In the rows, 100 means zero.
Each row of numbers stands for one node and depends on some of the facts below. Use the named rows to name the rest.

Some facts about the nodes:
baplogi {Φ=repus}
batu {Π=raskis, Φ=drinu, χ=kuplir}
beska {Π=losuk, Φ=flegun}
boga {Π=fabele, Φ=skestim}
bogri {Π=sabus, Φ=bufo}
botim {Π=gidem, Φ=flegun}
brafonir {Π=planides, Φ=fletroli, χ=komel}
bralolo {Π=repus, Φ=gruze}
brasos {Φ=roskor}
bredro {Φ=flegun, χ=gipli}
breplok {Π=sabus, Φ=mobin, χ=podren}
breto {Φ=bufo, χ=dopudrur}
brigrilo {Φ=repus}
briklek {Π=mobin, Φ=plebrafel, χ=konom}
brire {Φ=planides, χ=posko}
bruzun {Π=gidem, Φ=grizok}
bufegrus {Φ=fletroli}
bufo {Φ=stoki}
bukle {Π=drabrofol, Φ=stoki}
bunim {Π=ruskis, Φ=rizo}
busum {Π=nopun, Φ=gruze, χ=matis}
busus {Π=grebul, Φ=vagel, χ=rizo}
dedum {Π=gretrer, Φ=fletroli}
dilinak {Π=vatal, Φ=grizok, χ=brafonir}
dodrosak {Φ=vagel, χ=skalis}
doflo {Φ=repus, χ=gruze}
dopudrur {Φ=mobin, χ=vuzom}
dosker {Φ=groke, χ=nabrek}
drabrofol {Φ=stestunu}
drefom {Φ=raskis}
drinu {Φ=raskis}
drisogak {Π=tebul, Φ=bufo, χ=breplok}
drudribrun {Π=rizo, Φ=gruze}
dutas {Φ=groke}
fabele {Φ=grizok, χ=trizin}
favir {Π=roskor, Φ=gezo}
felok {Φ=stestunu}
fifo {Π=grizok, Φ=mobin, χ=doflo}
figrak {Π=trutam, Φ=gruze, χ=repus}
fipozuk {Φ=flakla, χ=govu}
flakla {Φ=grizok, χ=stagroplir}
flapum {Φ=drinu}
flasuk {Φ=skestim, χ=zume}
flegun {Φ=mobin, χ=ploplo}
fletroli {Φ=sabus, χ=guvas}
fliflebro {Π=flukli, Φ=repus, χ=gatabe}
flukli {Φ=kori, χ=planides}
fogrel {Φ=fabele}
futil {Π=vagel, Φ=gruze, χ=batu}
gadrel {Π=butrul, Φ=gustaplir, χ=miplo}
gatabe {Φ=stoki}
gegrunek {Φ=stoki, χ=plavabri}
gezo {Φ=roskor}
gidem {Φ=plebrafel, χ=bruzun}
gipli {Φ=flegun, χ=dodrosak}
givifla {Φ=groke}
govu {Φ=gezo, χ=bredro}
grabrogrul {Π=gretrer, Φ=tropom}
grakaplo {Π=stoki, Φ=gezo}
grebul {Π=bufo, Φ=mesam, χ=tirum}
gretrer {Φ=mesam}
grogral {Π=groke, Φ=planides, χ=ploskor}
groke {Φ=mesam, χ=raplon}
grokli {Π=zevafo, Φ=grizok, χ=skolupem}
gruze {χ=stunatrir}
gubadu {Π=tropom, Φ=raskis}
gugrata {Φ=skestim}
gustaplir {Φ=plebrafel, χ=trafa}
guvas {Φ=flakla, χ=klosir}
kazol {Π=grebul, Φ=flakla}
kifla {Π=kori, Φ=gretrer, χ=sumol}
kleklil {Π=zevafo, Φ=tropom, χ=dutas}
klidrama {Φ=repus, χ=stipes}
kliplas {Π=nopun, Φ=stestunu, χ=treplis}
klodrek {Π=mobin, Φ=mesam, χ=posok}
klosir {Φ=gezo, χ=dilinak}
koflo {Π=raskis, Φ=tropom}
komel {Π=grizok, Φ=rizo}
konom {Π=roskor, Φ=stoki, χ=brigrilo}
kori {Φ=butrul, χ=breto}
kosene {Φ=vagel, χ=felok}
kuplir {Φ=repus, χ=putris}
kuzo {Φ=nopun}
lipeno {Π=tebul, Φ=groke}
losuk {Φ=groke, χ=figrak}
lovin {Π=stoki, Φ=drinu, χ=gidem}
ludron {Π=trafa, Φ=drinu}
lunan {Π=stestunu, Φ=nopun, χ=vokle}
magen {Φ=gezo, χ=gegrunek}
matis {Π=ruskis, Φ=skestim}
mesam {χ=boga}
miplo {Φ=flakla, χ=gugrata}
miplu {Π=bufo, Φ=mobin}
mobin {Φ=mesam, χ=lovin}
mori {Φ=bufo}
mugo {Φ=stoki, χ=kori}
nabrek {Φ=butrul, χ=zuklil}
nemegil {Π=repus, Φ=kori, χ=stoki}
nopun {Φ=grizok}
nulen {Φ=groke}
pefla {Φ=kori, χ=zase}
planides {Φ=grizok, χ=grizok}
plavabri {Φ=flegun, χ=zedroduk}
plebrafel {χ=kuzo}
plobem {Φ=raskis, χ=tronik}
plofem {Φ=skestim, χ=busus}
ploplo {Φ=planides, χ=fogrel}
ploskor {Π=zevafo, Φ=roskor, χ=magen}
podren {Π=skalis, Φ=gustaplir, χ=grebul}
poflifas {Π=butrul, Φ=grizok, χ=grokli}
posko {Π=repus, Φ=mobin, χ=skestim}
posok {Φ=drinu, χ=flakla}
putris {Π=trutam, Φ=rizo, χ=nemegil}
putumun {Φ=raskis, χ=brire}
raklan {Φ=fletroli}
raplon {Φ=groke, χ=plobem}
raskis {Φ=gruze}
repus {χ=gustaplir}
rigrek {Π=drabrofol, Φ=gustaplir}
rizen {Φ=fletroli, χ=klidrama}
rizo {Φ=raskis}
rodro {Π=planides, Φ=nopun}
roleplu {Π=kifla, Φ=gruze}
rupler {Π=gezo, Φ=tropom}
ruskis {Π=mobin, Φ=repus}
sabus {χ=roskor}
sebrinu {Π=groke, Φ=planides}
sifan {Π=butrul, Φ=gezo, χ=skalin}
sigrutik {Φ=planides, χ=skelis}
skalin {Φ=gretrer, χ=fipozuk}
skalis {Π=fabele, Φ=rizo, χ=flapum}
skebo {Π=plebrafel, Φ=mobin, χ=skidris}
skefos {Φ=mobin}
skelis {Φ=gruze, χ=sebrinu}
skestim {Φ=butrul, χ=skebo}
skidris {Π=skestim, Φ=kori, χ=busum}
skolupem {Φ=gezo, χ=givifla}
skubuk {Π=gustaplir, Φ=fletroli, χ=tebul}
sotrin {Φ=gezo}
stagroplir {Π=skalis, Φ=raskis}
staza {Π=truplu, Φ=flegun}
stestunu {Φ=gruze}
stipes {Φ=sabus, χ=beska}
studun {Π=nopun, Φ=raskis}
stunatrir {Π=plebrafel, Φ=drinu, χ=kosene}
subus {Φ=truplu}
sumol {Π=drinu, Φ=truplu, χ=drisogak}
suven {Φ=butrul}
taplem {Π=kifla, Φ=mobin}
tasal {Φ=stestunu, χ=dosker}
tebul {Φ=butrul, χ=roleplu}
tegis {Φ=repus, χ=truplu}
tirum {Φ=flakla, χ=mesam}
tofes {Φ=gruze, χ=mobin}
tradrir {Π=vagel, Φ=gretrer}
trafa {Π=flakla, Φ=raskis, χ=fletroli}
traplu {Φ=repus}
treplis {Φ=planides, χ=rizen}
trifim {Π=butrul, Φ=raskis}
trizin {Π=flegun, Φ=fabele, χ=plofem}
tronik {Π=flakla, Φ=repus}
tropom {Φ=grizok}
trulus {Φ=skestim}
truplu {Φ=plebrafel}
trutam {Π=plebrafel, Φ=bufo, χ=zuziskom}
vagel {Φ=sabus}
vatal {Φ=gruze}
vige {Π=busus, Φ=planides}
vigi {Φ=groke, χ=briklek}
vokle {Φ=gezo, χ=tasal}
vuzom {Φ=repus, χ=dedum}
zagufen {Φ=planides, χ=lunan}
zaplom {Π=grizok, Φ=tropom}
zase {Φ=flakla}
zasel {Φ=stoki, χ=tegis}
zedril {Π=fogrel, Φ=mobin}
zedroduk {Φ=truplu, χ=sabus}
zevafo {Φ=tropom}
zibom {Φ=tropom}
zoklaklu {Π=raskis, Φ=mobin, χ=zasel}
zuklil {Π=vatal, Φ=skestim, χ=tofes}
zume {Φ=stoki, χ=flukli}
zuziskom {Π=roskor, Φ=tropom}

Some rows with their names:
102,99,105,92,97,100,105,98,102,98,103,110,89,97,96,112,95,106,103,97,107,88,99,103,100,93,106,100,97,97,101,114,110,109,103,98,101 : brire
102,101,104,95,99,100,105,90,100,99,102,111,89,100,94,112,99,96,100,88,100,89,92,101,104,95,110,100,100,110,93,116,95,110,103,99,94 : tropom
99,91,97,104,102,103,108,93,96,101,95,101,103,96,111,99,99,95,95,110,92,108,100,97,111,107,103,96,103,93,106,98,94,100,96,99,104 : zaplom
100,95,97,104,105,105,107,99,96,101,94,92,106,97,113,102,107,99,91,107,89,112,104,97,105,106,98,94,106,99,104,88,91,95,95,100,94 : konom
60,90,102,86,72,105,87,86,102,123,104,119,118,112,117,97,108,103,83,112,91,86,119,99,98,104,89,95,92,108,122,78,97,86,111,104,128 : matis
100,105,102,94,88,92,101,114,99,95,104,107,98,106,109,98,108,109,105,90,95,101,100,104,96,92,99,114,101,104,97,113,107,98,102,100,100 : givifla
110,108,106,110,100,106,113,103,104,102,104,97,91,103,97,108,98,103,111,92,115,105,90,100,87,95,102,106,96,91,93,97,104,104,101,102,97 : losuk
102,104,104,103,97,98,100,97,108,99,103,106,93,100,97,107,95,107,102,93,109,103,97,97,101,97,106,105,101,98,96,112,98,109,103,93,105 : tirum
91,104,106,98,110,100,90,104,97,98,104,94,96,88,78,109,93,111,95,98,122,74,94,102,95,96,100,93,90,88,99,92,91,106,100,90,98 : pefla
98,98,98,102,98,100,106,104,95,102,98,96,103,98,112,92,101,93,100,106,96,107,101,100,109,104,97,99,102,92,108,93,100,95,96,104,101 : lipeno
106,99,109,100,98,104,104,92,112,97,102,106,88,90,102,114,100,105,100,92,111,96,96,96,96,89,104,94,100,96,102,111,98,108,98,99,94 : ploplo
117,75,94,107,105,104,121,110,92,98,83,98,101,89,118,111,86,88,80,122,89,110,90,96,124,124,106,102,110,91,94,83,80,105,95,100,85 : kazol
92,107,101,98,104,93,91,108,102,97,105,101,97,97,84,102,99,111,100,100,113,93,98,100,99,98,99,102,97,97,97,106,93,105,107,93,104 : kosene
85,143,98,104,126,102,73,70,104,79,102,67,89,94,86,56,111,84,105,104,91,89,119,98,123,106,85,93,79,83,133,114,116,71,107,86,131 : stunatrir
99,111,100,93,107,97,105,109,107,101,105,99,98,102,90,109,106,112,106,103,106,106,98,101,94,96,99,96,100,102,93,107,104,106,104,101,93 : vokle
110,54,93,109,102,84,63,91,91,100,93,102,125,109,74,65,91,93,142,95,83,146,126,104,86,64,108,84,126,103,114,132,127,109,46,115,105 : trifim
96,106,100,107,91,95,94,102,106,97,103,97,109,109,117,101,109,115,98,82,95,109,108,96,90,91,105,119,100,112,95,107,85,94,104,86,101 : gugrata

Which node is each row?
No name comes twice in this set of rows, the named rows included.
99,126,99,111,113,110,93,70,108,91,96,73,95,103,102,73,106,83,108,103,90,111,120,94,114,107,92,96,87,89,126,106,113,79,102,95,120	figrak
112,103,110,101,96,107,109,100,100,100,106,101,86,95,94,109,96,83,109,85,115,84,78,103,96,94,97,96,96,93,96,100,103,107,100,116,80	flegun
106,111,96,105,95,97,108,103,102,99,103,101,102,113,106,104,105,114,108,90,95,114,103,99,86,97,106,113,101,108,89,105,107,100,103,93,103	kuplir
60,101,103,91,76,119,106,81,101,141,111,123,109,116,108,93,111,98,92,113,113,89,103,98,84,103,90,81,92,99,116,59,107,85,110,115,141	klodrek
105,102,108,96,93,99,92,95,116,99,104,108,90,91,109,112,100,106,97,87,108,99,100,94,102,90,103,102,101,103,103,111,93,105,101,100,89	fogrel
73,178,97,91,142,114,98,49,90,65,103,33,86,99,77,52,138,84,128,116,62,64,132,112,125,102,81,79,49,72,158,135,159,48,104,79,150	trutam
99,103,106,108,105,105,97,98,101,98,102,92,95,100,86,114,91,108,106,96,116,85,98,99,88,96,104,101,89,92,96,94,98,106,102,90,96	flasuk
76,99,96,95,88,108,93,84,104,125,105,117,111,110,109,82,104,97,86,112,102,104,112,96,94,107,92,88,101,110,109,67,102,86,108,109,132	bunim
94,91,101,99,92,96,98,96,101,98,96,107,103,97,115,97,105,98,90,104,89,110,106,97,114,104,101,100,105,100,109,106,91,96,98,100,105	bruzun
100,106,101,97,110,102,100,104,88,101,104,96,94,90,91,102,107,91,102,86,111,78,78,104,95,93,97,94,101,102,92,92,91,101,96,106,83	groke
102,103,98,98,89,94,105,102,100,101,102,102,105,114,111,107,106,101,103,84,87,108,101,100,99,99,103,116,102,120,92,113,94,101,108,101,91	stoki
88,101,103,100,98,94,89,104,91,96,102,101,102,105,79,105,88,99,101,93,105,77,97,105,107,104,103,113,93,104,95,105,86,104,112,92,102	kori
88,95,96,99,108,96,85,103,101,97,98,96,109,83,113,93,111,100,82,103,92,106,106,92,111,100,97,93,107,100,108,91,79,91,94,96,91	tronik
91,88,102,105,88,98,93,100,100,96,94,95,114,104,116,98,91,97,90,106,89,107,112,95,114,107,98,110,97,97,110,97,86,96,104,95,101	boga

The same nodes again, as new rows of numbers:
Known rows:
60,111,92,86,81,78,86,117,116,108,84,66,108,103,103,51,92,85,102,137,126,132,87,62,106,107,91,81,84,108,87,94,118,89,82,94,99,127,98,100,64,115,92,79,122,92,106,122,139,127,109,92 : boga
73,110,109,107,69,58,87,96,110,94,111,70,101,99,111,46,98,103,109,91,102,130,90,86,129,84,101,83,107,99,73,111,111,117,59,117,78,125,96,105,81,116,104,77,109,70,112,109,128,129,114,99 : zoklaklu
59,117,103,104,82,81,76,111,116,94,75,63,103,91,101,51,72,92,100,132,116,135,79,76,102,107,95,93,100,100,82,99,103,102,74,100,93,132,115,105,56,114,106,93,112,101,104,106,138,126,114,94 : bralolo
59,118,103,104,84,80,77,109,116,93,75,66,101,92,101,52,70,93,100,131,116,135,78,77,100,106,96,95,100,102,85,99,102,104,73,100,92,134,114,103,57,112,106,92,111,101,104,108,136,122,113,94 : drudribrun
66,140,106,92,80,66,76,112,115,110,83,67,98,78,98,54,85,95,91,134,112,125,83,81,99,110,91,79,100,109,79,108,100,98,88,96,88,142,105,107,62,122,104,91,119,90,99,117,132,124,105,95 : zuziskom
86,107,88,109,73,67,94,107,112,103,99,81,102,122,99,41,107,111,108,107,102,147,89,61,106,93,101,60,94,118,60,107,105,115,51,107,75,132,110,102,82,122,106,72,108,91,111,121,139,118,103,99 : skidris
55,125,123,84,88,71,80,97,102,90,90,69,96,89,90,63,82,93,109,108,119,125,89,91,108,95,89,90,89,96,113,100,107,112,75,107,91,135,101,105,68,108,94,79,103,79,103,116,129,115,112,104 : skefos
85,118,104,110,81,59,92,88,114,71,100,81,86,103,88,60,108,104,108,84,103,126,88,79,124,71,105,89,107,109,81,115,104,108,75,116,84,124,108,91,85,97,102,87,120,81,110,115,131,122,117,95 : skalin
88,116,92,106,76,66,92,97,114,82,98,78,99,114,92,57,108,101,97,99,106,135,98,72,108,85,100,80,114,115,82,115,99,105,54,114,78,133,108,81,81,110,105,80,119,90,113,114,132,119,108,100 : zasel
87,153,116,111,87,75,86,78,103,71,92,80,89,97,78,81,126,113,85,105,93,114,102,84,93,76,86,59,113,135,88,121,71,107,56,96,96,139,107,59,93,117,98,86,133,73,129,125,135,117,103,108 : flakla
64,104,90,117,86,59,83,77,127,65,90,57,113,116,91,67,92,101,102,120,84,127,119,60,101,78,94,77,107,106,81,122,84,109,49,99,72,125,89,50,84,133,119,75,144,50,99,111,130,109,108,86 : fletroli
68,121,106,90,90,77,83,108,109,88,81,69,97,98,84,64,84,88,100,123,124,134,92,77,94,98,89,87,94,107,102,100,98,100,76,98,91,138,105,88,64,112,98,82,117,94,100,119,133,114,105,96 : raklan
60,118,93,83,89,80,88,105,112,92,75,77,101,110,88,60,93,88,104,132,122,132,89,65,95,102,89,82,82,115,104,101,110,96,79,98,95,135,104,91,67,105,91,76,115,92,105,126,134,114,103,97 : trulus
107,112,105,110,83,64,90,115,102,86,107,74,93,109,80,55,98,110,101,84,115,151,107,76,94,83,99,70,118,108,78,104,82,115,43,111,67,140,111,84,78,124,117,77,111,103,103,109,138,110,105,100 : magen
100,107,103,112,71,68,84,108,113,68,101,74,100,97,93,52,101,80,90,91,120,142,110,90,97,76,91,95,131,123,83,122,88,101,47,123,70,143,107,77,73,109,102,78,122,91,104,104,129,128,89,93 : vokle
78,109,95,108,88,83,96,82,107,71,91,81,99,129,85,68,122,102,107,109,105,129,101,60,100,74,90,65,88,133,84,108,92,106,49,98,95,125,103,62,94,110,89,71,131,74,128,132,139,118,102,99 : kori
84,111,88,110,80,48,83,95,127,70,99,61,110,110,83,65,88,97,94,103,94,137,126,70,100,84,100,88,131,97,94,123,89,102,49,115,62,132,95,61,73,128,127,78,133,76,89,96,127,108,115,91 : klosir

Which node is each row?
No name comes twice in this set of rows, the named rows included.
56,128,136,91,105,89,81,82,91,67,83,67,91,94,74,84,90,95,109,108,121,118,99,90,94,79,78,84,83,108,122,95,86,113,64,94,105,136,100,74,77,109,87,78,116,70,115,124,134,111,108,103	gretrer
87,140,99,107,71,62,87,94,115,89,97,80,97,98,94,57,114,105,86,107,96,125,95,83,105,88,97,72,120,126,78,127,92,106,62,111,81,141,109,87,81,111,104,85,120,84,117,115,128,123,103,103	zagufen
95,116,93,114,85,57,94,91,120,66,93,83,80,105,80,61,111,100,106,89,105,128,86,68,121,67,107,91,107,115,70,117,102,98,86,113,85,122,112,84,84,94,104,94,130,91,105,119,133,122,117,88	dodrosak
90,118,113,112,96,84,92,86,95,64,94,78,92,118,72,76,113,112,105,95,107,134,107,73,89,69,88,62,99,127,91,103,73,116,39,97,90,134,109,59,92,117,99,75,123,81,124,124,142,110,102,104	sabus
79,104,90,108,62,80,86,94,120,70,89,86,107,111,104,42,118,73,93,109,110,133,100,86,97,80,84,89,111,145,82,133,106,101,49,125,81,138,108,89,78,97,82,69,115,77,121,113,130,138,76,96	nabrek
101,112,100,109,81,62,90,108,111,78,104,71,96,104,86,60,97,97,95,90,116,141,107,78,103,80,99,87,126,109,83,111,86,104,51,114,70,138,106,73,77,116,112,82,124,97,101,108,131,116,107,94	skolupem
52,131,123,119,107,115,75,79,100,48,57,67,96,102,74,87,79,104,100,129,109,124,88,83,82,88,83,93,100,113,116,92,75,109,51,90,122,129,128,67,64,100,98,99,114,102,135,104,150,118,120,109	raskis
67,161,124,94,95,81,76,91,101,87,75,70,89,77,75,81,98,103,87,130,108,111,91,87,82,93,80,68,97,125,100,110,74,101,80,84,102,148,106,75,74,118,94,91,127,79,113,131,133,113,99,102	tropom
88,147,119,113,88,78,85,81,103,72,94,75,93,98,77,81,128,113,88,105,96,113,108,81,95,73,85,58,112,132,87,116,73,102,54,96,102,133,104,61,91,120,98,85,136,73,132,119,142,124,106,106	fabele
65,122,119,98,103,89,82,92,98,72,77,66,94,95,76,79,86,92,104,123,125,125,96,76,85,85,81,82,86,115,105,96,79,104,69,87,100,138,104,68,73,113,92,81,126,83,108,128,138,110,101,95	truplu
87,133,97,110,68,58,86,103,116,103,100,77,99,95,104,48,107,111,90,109,94,130,88,79,110,94,101,68,116,119,60,121,95,108,64,108,76,138,107,96,80,122,110,86,120,85,111,115,131,125,106,99	grogral
61,126,95,94,97,31,122,32,88,121,103,115,117,93,97,57,88,87,84,105,148,154,72,78,154,104,100,99,127,125,107,119,55,142,17,100,56,120,104,53,102,69,72,103,116,93,110,117,93,99,125,116	grebul
80,105,83,108,70,64,93,104,120,97,99,77,104,115,106,43,107,99,103,111,105,137,90,64,115,90,102,74,101,116,63,112,110,104,61,109,79,126,103,94,81,116,102,77,121,85,112,119,134,126,106,94	nemegil
80,122,107,102,79,69,93,89,105,79,106,78,98,110,94,66,112,104,98,92,107,128,101,83,116,82,96,82,114,110,97,109,99,110,50,113,88,130,102,77,85,107,98,78,116,82,123,112,130,121,116,106	kifla
81,128,129,94,110,90,81,100,91,62,81,65,89,93,58,88,88,92,101,109,133,131,112,82,75,79,78,82,97,112,120,91,69,101,60,88,99,142,106,57,70,115,97,81,126,94,106,119,142,106,103,97	roskor

